Below are the code and all the weights of a small trained network. Each question names an input and a class and asks about switching units off, where a switched-off unit gives its printed mean instead of its output.

import numpy as np


def w(rows, s, z=0):
    codes = np.array(rows[::2]) - 128.0
    scale = np.full(codes.shape[1], s)
    scale[-1] = z or s
    return codes * scale


def norm(h):
    return h / np.sqrt((h * h).mean(-1, keepdims=True) + 1e-5)


def f(y):
    return np.maximum(y, 0)


def log_softmax(a):
    a = a - a.max(-1, keepdims=True)
    return a - np.log(np.exp(a).sum(-1, keepdims=True))


def net(x, mask):
    res = np.array(x, float).reshape(1, 7) / 4 @ E
    u = 0
    for l in range(3):
        y = f(norm(res) @ A[l][:, :-1].T + A[l][:, -1])
        res = res + np.where(mask[u : u + 5], y, B[l][:, -1]) @ B[l][:, :-1]
        u += 5
    return log_softmax(norm(res)[-1] @ U[:, :-1].T + U[:, -1])


A, B = {}, {}
E = w([
[239,7,146,103,54,65,98,86,58],'x0',
[129,105,112,4,83,176,236,153,128],'x1',
[134,137,124,129,129,127,127,130,127],'x2',
[116,121,122,114,133,119,110,138,125],'x3',
[125,126,123,120,134,127,115,130,129],'x4',
[135,135,122,131,128,130,132,127,127],'x5',
[117,42,62,135,249,232,156,196,127],'x6',
],0.0047)
A[0] = w([
[189,61,106,133,170,98,141,158,114,7],'L0N0',
[143,153,146,158,92,106,93,155,204,38],'L0N1',
[135,175,123,152,127,93,112,136,164,131],'L0N2',
[145,166,116,2,149,117,211,102,118,188],'L0N3',
[91,254,133,112,125,132,136,119,145,134],'L0N4',
],0.0053,0.0017)
B[0] = w([
[143,74,147,151,40,176,148,162,159,177],'L0N0',
[116,80,70,78,183,158,135,1,103,169],'L0N1',
[105,191,86,78,85,119,130,173,180,185],'L0N2',
[84,118,134,172,42,203,89,210,87,254],'L0N3',
[70,38,137,203,129,201,69,114,130,246],'L0N4',
],0.0063,0.0042)
A[1] = w([
[56,176,86,144,244,196,186,172,149,137],'L1N0',
[155,196,184,65,160,130,136,169,119,4],'L1N1',
[63,162,103,167,159,142,91,77,253,59],'L1N2',
[199,35,101,213,211,130,112,100,61,189],'L1N3',
[62,163,138,50,111,145,200,125,134,106],'L1N4',
],0.0052,0.0016)
B[1] = w([
[235,166,208,40,84,23,135,78,106,255],'L1N0',
[89,176,161,159,195,105,114,164,212,128],'L1N1',
[73,94,96,171,79,88,105,41,64,227],'L1N2',
[68,221,166,193,88,135,86,185,201,208],'L1N3',
[102,141,254,207,108,227,84,167,66,163],'L1N4',
],0.0059,0.0055)
A[2] = w([
[121,94,116,100,105,204,179,149,40,42],'L2N0',
[185,217,188,117,153,7,112,120,161,2],'L2N1',
[158,168,177,147,150,37,60,31,214,165],'L2N2',
[170,71,97,128,23,94,129,141,96,47],'L2N3',
[180,156,194,2,84,136,193,167,38,244],'L2N4',
],0.0055,0.00099)
B[2] = w([
[203,108,74,164,232,57,176,74,182,199],'L2N0',
[187,36,74,161,178,166,229,246,182,197],'L2N1',
[190,91,85,2,182,160,227,165,131,254],'L2N2',
[85,159,120,121,253,166,167,135,169,203],'L2N3',
[99,199,108,103,126,14,57,31,90,237],'L2N4',
],0.0058,0.0064)
U = w([
[93,191,96,101,158,31,106,2,62,86],'0',
[215,50,63,100,209,129,213,183,182,61],'1',
[94,142,214,242,68,225,46,211,128,253],'2',
],0.0095,0.0015)

Each question gives the input, the list of numbers given to net, and the class t.
The units are the neurons (one row each of A and B). Each row of codes is followed by its name. A weight is (code - 128) times the scale printed after its matrix; where a second scale follows, it is the last column's (A, B and U).
mask holds one flag per neuron, layer by layer. A switched-off neuron (its flag False) gives its mean, the last column of its row in B, instead of its output. The means were averaged over made-up inputs and are rounded, as every weight is.
A unit's drop is (log p(t) with every unit on - log p(t) with that unit switched off) / (log p(t) with every unit on - log p(t) with every unit switched off).
The circuit of an input: a set's keep is (log p(t) with only the set's units on - log p(t) with every unit switched off) / (log p(t) with every unit on - log p(t) with every unit switched off). Starting from the 12 units with the biggest drops (on a tie, the unit counted first), units are removed one at a time, each time the one whose removal leaves the highest keep (on an exact tie, the one counted first), for as long as the keep stays at least 0.8.
units of the circuit, in order: the units of the circuit, biggest drop first
unit that matters most: the unit with the biggest drop
k most important neurons: the k neurons with the biggest drops, biggest first
k most important neurons of layer l: the k neurons of layer l with the biggest drops, biggest first
drop of u: that unit's drop, to one decimal
input [2,-8,-3,-4,-1,4,1], class 2: units of the circuit, in order => [L1N3]
input [-4,8,-2,-1,-6,2,1], class 0: 2 most important neurons of layer 1 => [L1N0 L1N3]
input [-5,5,6,4,-5,3,4], class 0: units of the circuit, in order => [L1N0 L2N4]
input [4,3,4,-4,-4,1,0], class 0: 3 most important neurons => [L0N4 L2N4 L2N1]
input [6,-8,2,2,7,5,0], class 1: 2 most important neurons of layer 0 => [L0N3 L0N4]
input [5,-5,5,2,-3,4,1], class 2: 4 most important neurons => [L1N3 L1N0 L2N0 L0N0]
input [7,3,-8,8,2,1,-1], class 0: 4 most important neurons => [L2N4 L2N2 L2N1 L0N4]
input [1,-6,0,-8,-2,3,-1], class 1: units of the circuit, in order => [L2N2 L2N4]
input [7,2,7,-2,-6,8,0], class 0: 4 most important neurons => [L0N4 L2N4 L2N1 L2N2]
input [-7,0,7,-1,-2,8,0], class 0: 4 most important neurons => [L1N2 L1N0 L0N3 L0N4]
input [0,4,0,7,6,0,1], class 0: 2 most important neurons => [L1N3 L2N4]
input [-6,8,-8,3,8,-2,0], class 2: 3 most important neurons of layer 0 => [L0N3 L0N4 L0N1]
input [0,1,0,-4,-1,-6,1], class 0: 3 most important neurons => [L1N3 L0N4 L2N1]
input [4,-3,-4,1,-7,-2,2], class 2: unit that matters most => L1N0
input [-8,5,-4,4,-1,7,-1], class 2: 2 most important neurons => [L0N4 L0N3]
input [0,6,4,-7,-8,-1,-3], class 2: 2 most important neurons => [L0N3 L1N0]
input [4,2,-1,-3,5,8,0], class 0: 4 most important neurons => [L0N4 L2N4 L2N1 L2N2]
input [-5,4,-7,8,0,-4,-6], class 2: drop of L2N0 => 0.0
input [2,0,0,4,-1,2,-4], class 1: drop of L1N2 => 0.1
input [-1,8,2,-4,4,4,4], class 0: unit that matters most => L2N4
